Here is a tiny trained network, its code and every weight. The questions are about switching its units off for an input and a class, where a switched-off unit gives its printed mean instead of its output.

import numpy as np


def w(rows, s, z=0):
    codes = np.array(rows[::2]) - 128.0
    scale = np.full(codes.shape[1], s)
    scale[-1] = z or s
    return codes * scale


def f(y):
    return np.maximum(y, 0)


def log_softmax(a):
    a = a - a.max(-1, keepdims=True)
    return a - np.log(np.exp(a).sum(-1, keepdims=True))


def net(x, mask):
    res = np.array(x, float).reshape(1, 3) / 4 @ E
    y = f(res @ A[0][:, :-1].T + A[0][:, -1])
    res = res + np.where(mask, y, B[0][:, -1]) @ B[0][:, :-1]
    return log_softmax(res[-1] @ U[:, :-1].T + U[:, -1])


A, B = {}, {}
E = w([
[158,88,227,106,208,127,138],'x0',
[82,77,126,246,184,116,35],'x1',
[154,67,111,87,117,255,108],'x2',
],0.0079)
A[0] = w([
[73,170,50,93,25,83,104,174],'neuron 1',
[74,180,42,15,54,71,140,200],'neuron 2',
[127,221,49,50,43,3,178,241],'neuron 3',
[211,95,218,89,215,188,176,245],'neuron 4',
[57,154,107,70,16,114,160,113],'neuron 5',
[184,168,61,111,74,120,139,89],'neuron 6',
[167,89,171,182,106,31,76,42],'neuron 7',
[101,127,132,168,249,19,103,245],'neuron 8',
[181,95,131,72,31,237,143,240],'neuron 9',
[102,120,111,238,166,84,37,254],'neuron 10',
[136,144,209,15,113,176,227,253],'neuron 11',
[119,21,78,181,195,88,60,231],'neuron 12',
[112,166,195,129,245,41,42,101],'neuron 13',
],0.0062,0.0031)
B[0] = w([
[143,150,97,247,63,190,167,206],'neuron 1',
[201,117,73,210,38,159,170,220],'neuron 2',
[194,192,112,192,52,135,207,254],'neuron 3',
[42,46,178,38,97,193,133,230],'neuron 4',
[228,165,60,175,118,104,188,184],'neuron 5',
[229,126,94,176,54,162,202,166],'neuron 6',
[68,218,162,215,138,76,160,161],'neuron 7',
[95,253,182,214,75,25,100,228],'neuron 8',
[55,71,37,107,121,196,86,231],'neuron 9',
[76,131,231,190,187,64,81,243],'neuron 10',
[201,37,91,82,92,153,186,245],'neuron 11',
[44,115,178,157,138,162,74,226],'neuron 12',
[67,191,208,151,102,164,203,195],'neuron 13',
],0.0065,0.0078)
U = w([
[120,163,1,174,57,90,177,106],'0',
[34,177,200,166,198,41,119,124],'1',
[70,90,117,179,159,130,24,225],'2',
[118,50,59,57,140,178,110,236],'3',
[198,161,78,50,195,61,58,2],'4',
[110,165,177,143,56,57,163,140],'5',
[146,90,89,37,105,72,156,42],'6',
],0.007,0.0034)

Each question gives the input, the list of numbers given to net, and the class t.
The units are the neurons (one row each of A and B). Each row of codes is followed by its name. A weight is (code - 128) times the scale printed after its matrix; where a second scale follows, it is the last column's (A, B and U).
mask holds one flag per neuron, in row order. A switched-off neuron (its flag False) gives its mean, the last column of its row in B, instead of its output. The means were averaged over made-up inputs and are rounded, as every weight is.
A unit's drop is (log p(t) with every unit on - log p(t) with that unit switched off) / (log p(t) with every unit on - log p(t) with every unit switched off).
The circuit of an input: a set's keep is (log p(t) with only the set's units on - log p(t) with every unit switched off) / (log p(t) with every unit on - log p(t) with every unit switched off). Starting from the 12 units with the biggest drops (on a tie, the unit counted first), units are removed one at a time, each time the one whose removal leaves the highest keep (on an exact tie, the one counted first), for as long as the keep stays at least 0.8.
circuit, biggest first: the units of the circuit, biggest drop first
unit that matters most: the unit with the biggest drop
top k neurons: the k neurons with the biggest drops, biggest first
drop when u is switched off: that unit's drop, to one decimal
input [3,-6,-4], class 0: top 3 neurons => [neuron 3; neuron 10; neuron 2]
input [-6,6,-1], class 1: unit that matters most => neuron 10
input [-2,-5,8], class 3: circuit, biggest first => [neuron 9; neuron 8]
input [-2,-6,7], class 3: top 2 neurons => [neuron 9; neuron 8]
input [-1,2,7], class 3: top 2 neurons => [neuron 8; neuron 10]
input [-4,-3,8], class 3: top 2 neurons => [neuron 9; neuron 8]
input [3,2,-1], class 1: drop when neuron 2 is switched off => 0.1
input [0,-7,4], class 3: drop when neuron 8 is switched off => 0.3
input [2,-3,-2], class 6: drop when neuron 1 is switched off => 0.2
input [-4,2,6], class 3: drop when neuron 8 is switched off => 0.6
